Below are the code and all the weights of a small trained network. Each question names an input and a target symbol and asks about switching units off, where a switched-off unit gives its printed mean instead of its output.

import numpy as np


def w(rows, s, z=0):
    codes = np.array(rows[::2]) - 128.0
    scale = np.full(codes.shape[1], s)
    scale[-1] = z or s
    return codes * scale


def f(y):
    return np.maximum(y, 0)


def softmax(a):
    e = np.exp(a - a.max(-1, keepdims=True))
    return e / e.sum(-1, keepdims=True)


def log_softmax(a):
    a = a - a.max(-1, keepdims=True)
    return a - np.log(np.exp(a).sum(-1, keepdims=True))


def net(x, mask):
    ids = ['βγδηθλμξπτφψω'.index(c) for c in x.split()]
    T = len(ids)
    res = E[ids] + P[:T]
    r = res
    for j in range(3):
        rows = slice(2 * j, 2 * j + 2)
        q, k, v = (r @ M[0][rows].T for M in (Q, K, V))
        z = softmax(np.where(np.tri(T) > 0, q @ k.T / 2**0.5, -1e9)) @ v
        o = O[0][rows]
        res = res + np.where(mask[j], z, o[:, -1]) @ o[:, :-1]
    y = f(res @ A[0][:, :-1].T + A[0][:, -1])
    res = res + np.where(mask[3:7], y, B[0][:, -1]) @ B[0][:, :-1]
    return log_softmax(res[-1] @ U[:, :-1].T + U[:, -1])


Q, K, V, O, A, B = {}, {}, {}, {}, {}, {}
E = w([
[110,116,184,84,120],'β',
[152,121,164,86,134],'γ',
[160,140,174,122,145],'δ',
[166,102,197,108,118],'η',
[132,30,55,214,71],'θ',
[127,141,122,96,219],'λ',
[115,105,157,149,201],'μ',
[154,129,225,79,210],'ξ',
[218,92,190,154,136],'π',
[167,99,146,167,221],'τ',
[123,207,230,179,132],'φ',
[161,136,82,5,106],'ψ',
[191,182,129,109,173],'ω',
],0.023)
P = w([
[138,3,252,2,208],'0',
[145,38,238,11,218],'1',
[148,66,220,19,223],'2',
[125,76,214,53,198],'3',
[112,107,208,79,190],'4',
[106,114,169,90,185],'5',
[95,131,159,107,171],'6',
[89,155,146,124,155],'7',
[89,155,119,132,139],'8',
[75,184,97,166,147],'9',
[65,209,85,192,135],'10',
[71,194,70,179,121],'11',
[74,158,57,128,131],'12',
],0.0064)
Q[0] = w([
[140,129,248,51,234],'h1',
[164,165,158,172,143],'h1',
[204,174,89,93,133],'h2',
[150,159,115,108,94],'h2',
[185,92,146,130,147],'h3',
[232,110,73,240,65],'h3',
],0.013)
K[0] = w([
[136,148,15,224,53],'h1',
[164,187,96,113,96],'h1',
[107,59,69,158,35],'h2',
[122,95,116,105,102],'h2',
[98,238,150,69,167],'h3',
[149,83,248,39,183],'h3',
],0.013)
V[0] = w([
[69,134,252,166,94],'h1',
[253,114,152,189,150],'h1',
[96,75,143,163,128],'h2',
[96,40,83,152,76],'h2',
[62,26,96,104,123],'h3',
[168,130,142,91,33],'h3',
],0.011)
O[0] = w([
[71,104,244,194,145,120],'h1',
[180,100,84,238,84,246],'h1',
[72,129,162,163,149,123],'h2',
[32,162,112,148,118,1],'h2',
[132,4,179,75,124,109],'h3',
[130,170,144,138,37,80],'h3',
],0.011,0.0085)
A[0] = w([
[162,87,118,70,65,112],'n1',
[132,156,96,124,254,1],'n2',
[80,90,162,130,43,145],'n3',
[139,146,81,93,76,29],'n4',
],0.0081,0.0052)
B[0] = w([
[97,228,29,186,107,237],'n1',
[144,119,208,85,6,254],'n2',
[143,211,164,175,75,202],'n3',
[112,12,139,253,193,158],'n4',
],0.0053,0.0061)
U = w([
[104,128,202,104,76,168],'β',
[130,101,162,132,94,146],'γ',
[90,124,130,177,150,206],'δ',
[183,110,209,141,56,53],'η',
[136,83,136,173,116,88],'θ',
[150,90,149,92,215,143],'λ',
[93,48,124,158,233,220],'μ',
[190,98,186,127,172,2],'ξ',
[139,31,119,239,101,90],'π',
[152,31,102,189,198,84],'τ',
[137,133,181,202,191,95],'φ',
[163,109,145,55,2,171],'ψ',
[206,154,97,170,139,140],'ω',
],0.0066,0.0063)

Each question gives the input, a string of symbols that net reads in full, and the target symbol t.
The units are the heads (2 rows each of Q, K, V and O) and the neurons (one row each of A and B). Each row of codes is followed by its name. A weight is (code - 128) times the scale printed after its matrix; where a second scale follows, it is the last column's (O, A, B and U).
mask holds one flag per unit, heads first, then neurons. A switched-off unit (its flag False) gives its mean, the last column of its rows in O or B, instead of its output. The means were averaged over made-up inputs and are rounded, as every weight is.
A unit's drop is (log p(t) with every unit on - log p(t) with that unit switched off) / (log p(t) with every unit on - log p(t) with every unit switched off).
The circuit of an input: a set's keep is (log p(t) with only the set's units on - log p(t) with every unit switched off) / (log p(t) with every unit on - log p(t) with every unit switched off). Starting from all 7 units, units are removed one at a time, each time the one whose removal leaves the highest keep (on an exact tie, the one counted first), for as long as the keep stays at least 0.8.
units of the circuit, in order: the units of the circuit, biggest drop first
top k neurons: the k neurons with the biggest drops, biggest first
which heads matter: for each layer, one digit per head in row order, 1 if its drop is at least 0.15 and else 0, layers parted by /
drop when u is switched off: that unit's drop, to one decimal
input γ λ λ λ β, target λ: which heads matter : 101
input ω ω ω τ β μ ω π, target ω: units of the circuit, in order : (h1, h3)
input μ μ μ π β γ ω β β, target ω: units of the circuit, in order : (h3)
input β β γ β η λ ψ λ λ η η φ λ, target φ: units of the circuit, in order : (h1, h3)
input λ β λ λ λ β β, target λ: units of the circuit, in order : (h1, h3, h2)
input μ ω β ψ λ, target ψ: units of the circuit, in order : (h1, n2)
input μ β ω ω ψ, target ω: which heads matter : 011
input η μ τ β ω γ ω β μ, target ω: which heads matter : 111
input ψ β γ, target ψ: which heads matter : 101
input η β ω β β η π β β θ β λ, target μ: which heads matter : 011
input φ β β τ β β β γ β λ, target λ: units of the circuit, in order : (h1, h3)
input ω λ η γ ω ψ, target ω: top 3 neurons : (n1, n4, n2)
input ω π φ η τ ω τ, target ω: units of the circuit, in order : (h3, h1)
input ω ω ω λ β φ λ, target φ: units of the circuit, in order : (h1)
input β β ω τ δ, target ω: drop when h3 is switched off : 0.6
input β β η ψ η η β η ω φ, target ω: drop when n2 is switched off : 0.1
input ω β ξ, target ω: drop when h2 is switched off : 0.1
